Below is a small trained network, with its code and all its weights. Each question gives an input and a target symbol and asks what happens when units are switched off, that is, made to give their printed mean instead of their output.

import numpy as np


def w(rows, s, z=0):
    codes = np.array(rows[::2]) - 128.0
    scale = np.full(codes.shape[1], s)
    scale[-1] = z or s
    return codes * scale


def f(y):
    return y / 2 * (1 + np.tanh(0.7978845608 * (y + 0.044715 * y**3)))


def softmax(a):
    e = np.exp(a - a.max(-1, keepdims=True))
    return e / e.sum(-1, keepdims=True)


def log_softmax(a):
    a = a - a.max(-1, keepdims=True)
    return a - np.log(np.exp(a).sum(-1, keepdims=True))


def net(x, mask):
    ids = ['ΓΔΘΠΦΨαβεζηλσ'.index(c) for c in x.split()]
    T = len(ids)
    res = E[ids] + P[:T]
    r = res
    for j in range(2):
        rows = slice(2 * j, 2 * j + 2)
        q, k, v = (r @ M[0][rows].T for M in (Q, K, V))
        z = softmax(np.where(np.tri(T) > 0, q @ k.T / 2**0.5, -1e9)) @ v
        o = O[0][rows]
        res = res + np.where(mask[j], z, o[:, -1]) @ o[:, :-1]
    y = f(res @ A[0][:, :-1].T + A[0][:, -1])
    res = res + np.where(mask[2:14], y, B[0][:, -1]) @ B[0][:, :-1]
    return log_softmax(res[-1] @ U[:, :-1].T + U[:, -1])


Q, K, V, O, A, B = {}, {}, {}, {}, {}, {}
E = w([
[115,161,139],'Γ',
[120,155,140],'Δ',
[111,182,147],'Θ',
[123,154,137],'Π',
[109,163,124],'Φ',
[127,162,137],'Ψ',
[120,161,126],'α',
[104,202,136],'β',
[88,64,199],'ε',
[160,158,185],'ζ',
[100,182,52],'η',
[206,128,29],'λ',
[245,70,162],'σ',
],0.012)
P = w([
[121,174,151],'0',
[183,254,130],'1',
[191,211,121],'2',
[190,210,118],'3',
[172,206,124],'4',
[158,161,146],'5',
[162,144,126],'6',
[159,154,121],'7',
[159,130,128],'8',
[167,117,122],'9',
[166,145,118],'10',
[137,151,136],'11',
],0.0051)
Q[0] = w([
[83,131,81],'head 1',
[177,255,110],'head 1',
[211,168,111],'head 2',
[181,74,112],'head 2',
],0.0096)
K[0] = w([
[111,90,237],'head 1',
[182,2,89],'head 1',
[151,21,174],'head 2',
[36,111,212],'head 2',
],0.0087)
V[0] = w([
[117,86,246],'head 1',
[37,184,122],'head 1',
[30,133,118],'head 2',
[184,164,64],'head 2',
],0.011)
O[0] = w([
[225,182,234,2],'head 1',
[53,255,100,81],'head 1',
[50,215,99,27],'head 2',
[163,40,18,243],'head 2',
],0.0075,0.0036)
A[0] = w([
[166,92,44,191],'neuron 1',
[152,100,208,247],'neuron 2',
[232,95,83,118],'neuron 3',
[91,180,18,179],'neuron 4',
[198,145,210,243],'neuron 5',
[74,146,34,189],'neuron 6',
[157,137,198,237],'neuron 7',
[235,23,64,127],'neuron 8',
[176,100,187,254],'neuron 9',
[87,219,138,177],'neuron 10',
[210,213,254,214],'neuron 11',
[13,226,191,193],'neuron 12',
],0.0068,0.0034)
B[0] = w([
[84,54,133,223],'neuron 1',
[169,122,52,159],'neuron 2',
[134,84,183,199],'neuron 3',
[2,162,139,191],'neuron 4',
[183,116,55,164],'neuron 5',
[37,148,99,187],'neuron 6',
[220,165,37,151],'neuron 7',
[110,73,239,255],'neuron 8',
[158,96,83,173],'neuron 9',
[161,246,163,141],'neuron 10',
[194,144,66,159],'neuron 11',
[190,237,226,147],'neuron 12',
],0.0056,0.0076)
U = w([
[139,157,169,52],'Γ',
[139,167,225,55],'Δ',
[123,161,158,102],'Θ',
[194,152,2,154],'Π',
[62,174,16,144],'Φ',
[129,161,208,3],'Ψ',
[108,167,194,39],'α',
[142,151,160,141],'β',
[188,168,121,185],'ε',
[155,151,160,56],'ζ',
[89,192,182,238],'η',
[48,24,94,196],'λ',
[226,58,188,72],'σ',
],0.0062,0.0038)

Each question gives the input, a string of symbols that net reads in full, and the target symbol t.
The units are the heads (2 rows each of Q, K, V and O) and the neurons (one row each of A and B). Each row of codes is followed by its name. A weight is (code - 128) times the scale printed after its matrix; where a second scale follows, it is the last column's (O, A, B and U).
mask holds one flag per unit, heads first, then neurons. A switched-off unit (its flag False) gives its mean, the last column of its rows in O or B, instead of its output. The means were averaged over made-up inputs and are rounded, as every weight is.
A unit's drop is (log p(t) with every unit on - log p(t) with that unit switched off) / (log p(t) with every unit on - log p(t) with every unit switched off).
The circuit of an input: a set's keep is (log p(t) with only the set's units on - log p(t) with every unit switched off) / (log p(t) with every unit on - log p(t) with every unit switched off). Starting from the 12 units with the biggest drops (on a tie, the unit counted first), units are removed one at a time, each time the one whose removal leaves the highest keep (on an exact tie, the one counted first), for as long as the keep stays at least 0.8.
units of the circuit, in order: the units of the circuit, biggest drop first
most important unit: the unit with the biggest drop
top k neurons: the k neurons with the biggest drops, biggest first
drop of u: that unit's drop, to one decimal
input σ η λ, target σ: units of the circuit, in order => head 1; head 2; neuron 8
input σ β σ ε β Φ Φ β β λ, target σ: units of the circuit, in order => head 1; neuron 8; neuron 3
input λ η Θ λ ε λ, target λ: units of the circuit, in order => head 1; neuron 1; neuron 8
input η β α, target Φ: units of the circuit, in order => head 1; neuron 8; head 2
input β Γ β β Φ β η, target Φ: units of the circuit, in order => head 1; neuron 8; neuron 4
input η Π β, target Φ: units of the circuit, in order => neuron 8; head 1
input σ λ β α Π ε σ Π, target σ: top 2 neurons => neuron 4; neuron 6
input ζ Π λ η, target λ: most important unit => head 2
input Θ Θ ζ, target Π: top 2 neurons => neuron 8; neuron 11
input β Γ α λ ζ, target λ: top 2 neurons => neuron 12; neuron 10
input β β η β σ λ λ η λ β λ Θ, target λ: drop of head 2 => 0.4
input Δ σ β β, target σ: drop of head 2 => 0.3
input η Φ Π ζ Δ σ α σ ζ, target σ: drop of head 1 => 0.4
input Δ σ Ψ, target σ: most important unit => head 1
input Γ λ β, target λ: drop of head 2 => 0.5
